Read these off the row that follows.
1) Which number is the entry just right of -0.094?
2) Which number is the entry just left of the largest entry?
3) Which number is the maximum?
[-0.128  0.211  0.174 -0.094 -0.061  0.186 -0.007 -0.011  0.110]
1) -0.061
2) -0.128
3) 0.211

2.024 0.755 2.785 2.386 1.519 -3.816 -3.528 -1.456 1.647
-0.581 -0.879 1.085 -2.619 -5.210 0.195 3.909 -0.471 -1.737
1.890 0.791 2.583 2.680 1.852 -3.543 -3.858 -1.258 1.806
-1.933 -0.680 0.739 4.068 1.419 2.314 -0.880 2.166 5.480
3.557 5.284 -2.630 -0.157 1.102 -0.505 -0.929 -3.626 -0.955
-0.113 1.687 0.996 3.750 0.120 1.578 -0.582 0.080 4.849
1.951 3.768 0.552 1.387 -2.514 0.062 0.721 -2.492 2.269
3.706 5.388 -3.105 -0.575 1.355 -0.532 -0.950 -3.656 -1.525
-2.544 -1.531 0.594 2.986 1.367 2.444 -0.480 2.743 4.719
0.469 0.474 -0.820 3.636 4.376 -0.381 -5.303 0.401 1.297
-2.139 -2.389 5.656 -0.113 -1.190 0.545 1.052 2.065 0.883
1.700 3.672 0.858 2.264 -1.883 0.417 0.194 -2.146 3.187
2.175 0.855 2.623 2.311 1.492 -3.891 -3.485 -1.628 1.485
Rows and columns are numbered from 0.
Report the entry in row 0 and column 1.
Answer: 0.755
The bottom-right entry -> 1.485
Report the entry just left of the centre entry.
Answer: 1.387
The largest entry -> 5.656
The entry just left of -0.575 is -3.105
The entry directly above -0.950 is 0.721
The entry at row 0, column 0: 2.024
The entry directly above 0.739 -> 2.583
The entry directly above the centre entry is 0.120
The entry just right of the largest entry: -0.113
The entry in row 2 and column 1: 0.791
The entry at row 0, column 2 -> 2.785
The entry just left of 0.552: 3.768
The entry at row 2, column 0 is 1.890
The entry at row 1, column 1 -> -0.879
Report the entry directly below the centre entry.
Answer: 1.355
Report the entry directly above 0.545.
Answer: -0.381
The bottom entry of the column that holds the largest entry -> 2.623
Report the entry directly below -3.626.
Answer: 0.080
Report the entry in the top-right corner.
Answer: 1.647
Report the entry directly below -1.258.
Answer: 2.166
The entry directly below -1.190 is -1.883
The entry just left of -0.929: -0.505
Report the entry just right of -3.891.
Answer: -3.485
Report the entry just left of 0.545.
Answer: -1.190
Report the entry directly above the largest entry.
Answer: -0.820
The entry in row 1 and column 0: -0.581
The entry just right of 2.986 -> 1.367
The entry just right of -1.190: 0.545
Report the entry directly below 0.474.
Answer: -2.389

grid =
-38.411,70.029,6.646,-64.572,130.700,15.578
78.602,-118.328,58.674,157.359,-131.113,-72.177
-44.945,76.568,-1.050,-74.194,135.270,23.847
-65.851,-31.508,-96.234,22.996,-45.818,91.261
30.784,46.193,-3.638,-134.369,-52.311,-48.976
-50.670,-58.404,-100.488,21.302,-107.238,65.048
31.520,-88.792,-19.302,34.844,-164.936,-49.025
28.813,45.925,-0.599,-127.858,-42.952,-47.432
-67.145,-25.444,-88.053,24.088,-25.266,89.327
Counting starts at 0.
What is the entry directly above -47.432?
A: -49.025
The entry in row 1 and column 0 is 78.602
What is the entry at row 0, column 0?
A: -38.411
What is the entry just right of 31.520?
A: -88.792
The entry at row 2, column 1 is 76.568
What is the entry in row 0 and column 1?
A: 70.029
The top-right entry: 15.578
The entry directly below -72.177: 23.847
The top entry of the column that holds the smallest entry is 130.700
The bottom-left entry: -67.145
The entry just right of -0.599: -127.858
What is the entry in the bottom-right corner?
A: 89.327
What is the entry just right of -100.488?
A: 21.302
What is the entry just right of -134.369?
A: -52.311
The entry just left of -134.369: -3.638
The entry in row 2 and column 0: -44.945
What is the bottom entry of the column that holds the smallest entry?
A: -25.266
The entry just right of -3.638 -> -134.369
The entry just right of -67.145 -> -25.444
The entry at row 0, column 2 -> 6.646
What is the entry just left of the largest entry?
A: 58.674
What is the entry directly below 15.578?
A: -72.177
The entry directly below -88.792 is 45.925
What is the entry just left of 24.088?
A: -88.053
What is the entry just left of the smallest entry?
A: 34.844
